Below are the code and all the weights of a small trained network. Each question names an input and a class and asks about switching units off, where a switched-off unit gives its printed mean instead of its output.

import numpy as np


def w(rows, s, z=0):
    codes = np.array(rows[::2]) - 128.0
    scale = np.full(codes.shape[1], s)
    scale[-1] = z or s
    return codes * scale


def f(y):
    return np.maximum(y, 0)


def log_softmax(a):
    a = a - a.max(-1, keepdims=True)
    return a - np.log(np.exp(a).sum(-1, keepdims=True))


def net(x, mask):
    res = np.array(x, float).reshape(1, 4) / 4 @ E
    y = f(res @ A[0][:, :-1].T + A[0][:, -1])
    res = res + np.where(mask, y, B[0][:, -1]) @ B[0][:, :-1]
    return log_softmax(res[-1] @ U[:, :-1].T + U[:, -1])


A, B = {}, {}
E = w([
[74,203,167,176,154,194,76,172,156,99],'x0',
[167,117,195,160,81,39,45,114,120,128],'x1',
[134,213,131,104,126,183,58,253,41,2],'x2',
[139,206,106,204,90,156,227,178,145,153],'x3',
],0.0085)
A[0] = w([
[103,130,72,38,244,169,68,196,42,53,234],'neuron 1',
[108,94,100,189,184,173,137,178,163,72,38],'neuron 2',
[34,227,82,172,135,189,139,254,114,37,208],'neuron 3',
[142,75,26,32,211,52,176,196,148,214,241],'neuron 4',
[197,22,181,147,91,23,119,69,57,156,231],'neuron 5',
[157,94,62,20,180,118,198,97,76,97,104],'neuron 6',
[63,67,48,202,153,130,189,96,178,226,253],'neuron 7',
[242,77,175,138,42,56,77,38,206,142,194],'neuron 8',
],0.0053,0.0027)
B[0] = w([
[90,69,129,148,111,188,217,7,143,97,217],'neuron 1',
[179,183,151,175,117,136,99,142,103,148,150],'neuron 2',
[176,131,72,214,51,195,248,138,92,121,248],'neuron 3',
[192,128,138,81,79,201,139,75,191,38,195],'neuron 4',
[142,95,252,76,112,178,175,199,115,121,218],'neuron 5',
[75,89,86,167,113,175,63,70,159,118,170],'neuron 6',
[142,186,139,191,180,237,172,29,254,138,219],'neuron 7',
[148,145,176,92,89,151,154,137,176,138,212],'neuron 8',
],0.0079,0.011)
U = w([
[93,154,169,91,220,114,90,37,211,230,12],'0',
[78,124,81,155,148,212,147,34,171,108,253],'1',
[9,163,55,138,176,86,32,210,134,184,2],'2',
[102,133,73,129,233,63,85,170,60,187,2],'3',
[119,84,190,23,77,80,62,181,119,120,254],'4',
[199,176,126,199,45,184,254,208,106,158,190],'5',
],0.0062,0.0027)

Each question gives the input, the list of numbers given to net, and the class t.
The units are the neurons (one row each of A and B). Each row of codes is followed by its name. A weight is (code - 128) times the scale printed after its matrix; where a second scale follows, it is the last column's (A, B and U).
mask holds one flag per neuron, in row order. A switched-off neuron (its flag False) gives its mean, the last column of its row in B, instead of its output. The means were averaged over made-up inputs and are rounded, as every weight is.
A unit's drop is (log p(t) with every unit on - log p(t) with that unit switched off) / (log p(t) with every unit on - log p(t) with every unit switched off).
The circuit of an input: a set's keep is (log p(t) with only the set's units on - log p(t) with every unit switched off) / (log p(t) with every unit on - log p(t) with every unit switched off). Starting from all 8 units, units are removed one at a time, each time the one whose removal leaves the highest keep (on an exact tie, the one counted first), for as long as the keep stays at least 0.8.
circuit, biggest first: the units of the circuit, biggest drop first
k most important neurons: the k neurons with the biggest drops, biggest first
drop when u is switched off: that unit's drop, to one decimal
input [-5,3,-7,-3], class 0: 3 most important neurons	neuron 3; neuron 7; neuron 1
input [-2,5,6,-6], class 4: 3 most important neurons	neuron 7; neuron 3; neuron 5
input [-8,-1,6,0], class 1: circuit, biggest first	neuron 6; neuron 1
input [5,0,-4,-2], class 0: 3 most important neurons	neuron 3; neuron 1; neuron 4
input [6,0,-7,-7], class 0: circuit, biggest first	neuron 3; neuron 1
input [-4,8,-1,0], class 4: 2 most important neurons	neuron 3; neuron 7
input [3,4,-7,8], class 1: circuit, biggest first	neuron 7
input [4,7,-4,-3], class 4: circuit, biggest first	neuron 3; neuron 7; neuron 5
input [7,-1,-1,-8], class 0: 2 most important neurons	neuron 3; neuron 4
input [-2,2,3,-2], class 4: drop when neuron 7 is switched off	0.5
input [0,-7,-4,4], class 1: drop when neuron 8 is switched off	0.0
input [6,8,-8,-3], class 0: drop when neuron 7 is switched off	0.2
